Each row is followed by roughly how far along a hidden order it lies, from 0 to 20. A new part has a new order.
(in the rows, 128 means zero)
[136 144 165 149 167 201 153 153 149 131 113 102  98 115  94  82 109 100
 119 122 133 134 165 158 154 161 168 143 163 160 122 123 122  86  79 112
  87 105  94 102  91 119 124 152 142 164 151 173 178 157 145 140 122 124
  98  98 112 111 108 112  76 111 116 132 136 145 151 168 157 150 136 151
 139 132 136 102  77 105  97  85  86 102 103 109 126 126 145 168 172 162
 154 140 157 166 149 135 138 106  96  79  61  54  99  94 124 104 125 146
 144 134 144 146 197 161 152 146 136 116 115 124  29 107 109 107 108  99
 120 107 138 142] -> 20
[135 126 119  99  97  69  91 107  71  92 111 117 118 129 141 186 148 171
 167 158 171 138 143 131 124 107 104  91  88  98  85  99 113 114 130 137
 169 144 167 156 165 152 143 137 136 117  88  80  96  76  78  88 107 111
 108 124 141 149 142 142 198 152 208 150 131 128 127 120  80  99 114  90
 115 103  84 109 118 135 157 158 175 154 164 149 156 136 138 136 123 110
 112 109  85  91 100 107 118 115 121 124 170 180 151 188 139 153 147 145
 136 122 124  82  80  85 112  98 103  91 102 134 121 138 138 150 145 171
 144 167 149 144] -> 5
[120 112  94  81  81  58 105 114  90 122 125 143 132 140 145 201 148 176
 161 146 137 120 137  83 112  85  87  87  98 109 122 127 140 138 153 145
 190 150 170 155 130 139 131 121 118  98  72  78  99  84 100 100 121 122
 139 152 159 164 149 143 195 146 183 131 122 119 102 103  67  92 112  89
 118 109 138 126 149 149 185 178 176 155 158 149 135 125 118 102  92  85
 110 107  89 105 109 125 145 129 165 134 180 188 151 177 139 141 134 131
 115 114 114  67  66  86 111 107 107 109 126 154 201 147 148 151 148 163
 136 150 138 129] -> 1
[144 150 148 131 131 117  95 107  43  64  91  77 114 117 132 155 134 153
 145 168 192 164 134 167 139 145 126 115  89  86  76  68  81 108 113 123
 116 142 151 148 180 177 160 151 153 147 150 125  95  99  99  87  98 107
  78  95 117 121 127 138 140 147 195 153 145 145 153 140 134 135 125 125
 119  99  56  91  98 114 101 116 164 144 157 151 161 157 165 181 160 155
 125 123 103  82 100 102  90 104  73 122 107 152 142 167 131 157 155 143
 160 139 130 139 109  98 113  99 106  86  85  92  38 122 129 138 140 153
 142 185 152 144] -> 13
[114  85  92  68  86  80 109 127 123 147 161 177 142 138 155 177 143 154
 139 122 115 100 105  72 103 105  98 111 113 135 137 165 155 156 173 149
 187 144 158 127  98 114 101  91 110  89  63  73 106  97 113 129 132 145
 167 169 169 164 146 132 146 135 139 116  96 106  95  95  69  99 118 106
 133 129 164 160 198 160 183 181 175 148 135 127 127 108  98  75  82  78
 112 110 108 132 140 144 154 144 181 137 192 181 148 152 132 121 118 118
 102 105 105  58  89  92 126 126 131 139 153 177 240 154 144 147 136 137
 128 130 117 107] -> 0
[118 109 132 126 148 174 151 156 179 169 162 149 124 122 122 102 106  87
  98  98 101  97 116 116 134 156 155 165 161 188 175 180 152 140 124 125
 106 111  91  78  49  93  84  99 131 131 132 150 164 159 179 175 148 153
 146 137 134 124 117 118  41 108  71 107 103 112 122 137 144 135 139 156
 146 151 185 161 162 134 130 112 103 109  99  90 108 103 110 108 129 139
 142 133 172 194 182 158 167 132 141 114 126 103 106  89 117  88 101 108
 112 119 129 129 162 160 158 162 159 165 149 160 135 126 117 110 105  67
 116  99 105 108] -> 14
[112 113 115 150 146 200 168 172 212 183 151 174 136 136 108 135 113  93
 100  95  61 104 120 105 129 113 164 130 173 170 184 157 166 152 157 127
 123 123  84 106  85  77  74 126 105  99 127 136 160 165 164 172 151 163
 174 160 135 123 121 116  85 101  42 111 124 131 116 125 122 144 136 164
 141 155 193 146 162 125 129 100  93 113  88  95  97 107 121 118 112 121
 135 146 160 140 143 157 161 144 156 136  91 102 106  79 117  89 104  98
 110 119 123 141 163 150 141 162 163 160 161 145 200 131 131 116 117  90
 112  68 104 110] -> 12
[132 114 106  79  82  75  93 100  62  91 122 126 127 127 157 185 150 181
 161 153 167 134 124 111 118 107  90  96  91  96  95 108 120 118 142 139
 179 145 187 150 154 159 153 115 137 114  75  79  81  68  80  86 107 118
 112 132 152 153 143 144 171 150 204 140 115 121 117 109  75  97 118  91
 119 105 100 125 137 144 164 167 187 155 162 156 154 134 131 118 105 102
 102 106 105  96 117 120 131 116 134 122 178 190 161 197 137 148 143 144
 126 116 118  69  78  77 110 102  96 106 109 145 145 142 142 151 141 161
 143 173 136 135] -> 3
[118 101 129 124 157 177 157 151 176 170 161 151 126 121 123  92 107  91
  98  95  78  99 117 116 130 148 152 161 159 183 180 181 154 137 127 125
 114 107  79  84  53  91  89  94 129 130 129 152 159 157 186 174 146 155
 145 137 137 123 119 114  56 107  72 106  95 114 123 137 139 139 135 157
 147 156 187 160 167 139 127 111 106 105  95  89 109 102 106 106 130 139
 139 135 171 186 179 154 165 137 137 114 118  98 103  96 117  90  99 103
 110 118 128 125 169 157 155 166 160 162 152 163 142 128 121 115 107  80
 112  99 101 107] -> 14
[117 117 131 129 155 200 160 165 189 167 150 155 120 124 109 105 107  85
 105  95  82 106 129 122 140 142 166 147 162 186 188 156 155 130 120 123
 107 112  90  93  66  95  78 117 122 127 127 157 160 164 181 174 144 157
 147 135 133 121 114 113  46 103  59 105 110 126 124 138 137 144 139 170
 147 153 188 141 150 128 126  94  97 104  89  90 101 106 120 131 131 144
 144 139 169 170 166 152 165 130 133 110  95  89 104  89 118  84 103 108
 116 116 128 137 174 150 151 173 158 149 150 158 116 130 120 108 108  80
 117  88 112 113] -> 15
